Here is a tiny trained network, its code and every weight. The questions are about switching its units off for an input and a class, where a switched-off unit gives its printed mean instead of its output.

import numpy as np


def w(rows, s, z=0):
    codes = np.array(rows[::2]) - 128.0
    scale = np.full(codes.shape[1], s)
    scale[-1] = z or s
    return codes * scale


def norm(h):
    return h / np.sqrt((h * h).mean(-1, keepdims=True) + 1e-5)


def f(y):
    return y / 2 * (1 + np.tanh(0.7978845608 * (y + 0.044715 * y**3)))


def log_softmax(a):
    a = a - a.max(-1, keepdims=True)
    return a - np.log(np.exp(a).sum(-1, keepdims=True))


def net(x, mask):
    res = np.array(x, float).reshape(1, 6) / 4 @ E
    u = 0
    for l in range(2):
        y = f(norm(res) @ A[l][:, :-1].T + A[l][:, -1])
        res = res + np.where(mask[u : u + 5], y, B[l][:, -1]) @ B[l][:, :-1]
        u += 5
    return log_softmax(norm(res)[-1] @ U[:, :-1].T + U[:, -1])


A, B = {}, {}
E = w([
[102,149,189,124,169,180,254],'x0',
[166,93,149,132,38,229,104],'x1',
[132,130,127,127,128,127,128],'x2',
[133,41,110,80,132,117,161],'x3',
[128,128,129,127,127,127,129],'x4',
[126,132,125,126,127,130,128],'x5',
],0.0068)
A[0] = w([
[111,102,160,124,65,230,147,1],'L0N0',
[202,106,87,123,55,178,45,87],'L0N1',
[98,126,62,120,138,37,49,166],'L0N2',
[153,2,98,52,143,98,171,246],'L0N3',
[118,100,150,151,113,188,141,18],'L0N4',
],0.0078,0.0038)
B[0] = w([
[215,169,72,99,136,135,145,176],'L0N0',
[45,94,155,185,135,64,86,227],'L0N1',
[254,145,138,96,104,211,203,240],'L0N2',
[79,108,68,29,127,157,152,253],'L0N3',
[169,195,91,69,114,126,130,134],'L0N4',
],0.0063,0.0065)
A[1] = w([
[192,109,109,97,175,31,95,33],'L1N0',
[2,128,78,87,97,96,125,7],'L1N1',
[223,214,197,197,122,152,205,63],'L1N2',
[5,168,132,137,220,109,179,86],'L1N3',
[211,138,122,219,134,81,86,193],'L1N4',
],0.0069,0.0011)
B[1] = w([
[119,171,137,58,117,203,190,140],'L1N0',
[78,142,219,147,132,93,3,163],'L1N1',
[216,183,109,123,164,37,38,254],'L1N2',
[70,63,159,226,134,48,133,214],'L1N3',
[72,215,185,146,139,231,181,187],'L1N4',
],0.0058,0.0053)
U = w([
[220,237,131,145,141,139,110,240],'0',
[177,93,66,48,120,177,204,227],'1',
[107,151,166,249,186,20,145,57],'2',
[2,66,143,106,185,85,194,5],'3',
[66,152,167,249,73,166,57,61],'4',
[78,25,100,108,72,115,43,74],'5',
],0.015,0.0024)

Each question gives the input, the list of numbers given to net, and the class t.
The units are the neurons (one row each of A and B). Each row of codes is followed by its name. A weight is (code - 128) times the scale printed after its matrix; where a second scale follows, it is the last column's (A, B and U).
mask holds one flag per neuron, layer by layer. A switched-off neuron (its flag False) gives its mean, the last column of its row in B, instead of its output. The means were averaged over made-up inputs and are rounded, as every weight is.
A unit's drop is (log p(t) with every unit on - log p(t) with that unit switched off) / (log p(t) with every unit on - log p(t) with every unit switched off).
The circuit of an input: a set's keep is (log p(t) with only the set's units on - log p(t) with every unit switched off) / (log p(t) with every unit on - log p(t) with every unit switched off). Starting from all 10 units, units are removed one at a time, each time the one whose removal leaves the highest keep (on an exact tie, the one counted first), for as long as the keep stays at least 0.8.
circuit, biggest first: the units of the circuit, biggest drop first
unit that matters most: the unit with the biggest drop
top k neurons: the k neurons with the biggest drops, biggest first
k most important neurons of layer l: the k neurons of layer l with the biggest drops, biggest first
drop of u: that unit's drop, to one decimal
input [-2,-7,-7,0,-8,-6], class 0: unit that matters most	L0N2
input [2,0,-1,-7,0,-3], class 2: top 3 neurons	[L0N2 L0N0 L1N3]
input [-2,-8,-3,-1,-2,-3], class 0: top 3 neurons	[L0N2 L0N3 L1N2]
input [8,0,3,-8,7,8], class 2: circuit, biggest first	[L0N2 L1N3]
input [0,4,4,-2,8,-2], class 4: top 4 neurons	[L0N1 L0N2 L1N2 L0N3]
input [4,0,4,0,8,1], class 2: top 2 neurons	[L0N2 L0N3]
input [8,2,2,-2,7,-4], class 0: top 3 neurons	[L0N1 L0N3 L1N2]
input [1,-1,5,6,2,-3], class 3: top 2 neurons	[L0N2 L1N1]
input [-7,2,-2,0,-3,3], class 4: top 3 neurons	[L0N1 L0N3 L1N4]
input [8,-2,-3,0,0,-3], class 2: circuit, biggest first	[L0N3 L1N3]
input [-2,1,4,-7,-3,6], class 4: 2 most important neurons of layer 0	[L0N0 L0N1]
input [-3,5,1,-2,-8,6], class 4: top 3 neurons	[L0N3 L0N1 L1N4]
input [-1,3,-6,7,5,3], class 5: top 2 neurons	[L0N2 L1N1]
input [-3,-6,6,0,-2,7], class 0: circuit, biggest first	[L0N2]
input [-6,-4,6,0,2,4], class 0: top 2 neurons	[L0N3 L0N2]
input [-4,0,-3,5,-7,-2], class 1: top 2 neurons	[L0N2 L1N3]
input [3,0,-8,-4,2,-4], class 2: top 3 neurons	[L0N2 L1N3 L0N0]
input [-6,4,8,-4,-8,-5], class 4: circuit, biggest first	[L0N1 L1N4]
input [-2,1,8,-3,-5,-8], class 4: 2 most important neurons of layer 0	[L0N1 L0N0]
input [-1,2,0,-8,4,-1], class 4: unit that matters most	L0N2
input [-5,3,-3,-3,7,8], class 4: top 2 neurons	[L0N1 L0N3]
input [-3,-8,-3,-4,6,-3], class 0: drop of L1N2	0.0
input [-5,-7,-1,6,-2,6], class 1: drop of L0N2	0.3
input [-2,-6,5,7,2,0], class 1: drop of L0N2	0.5
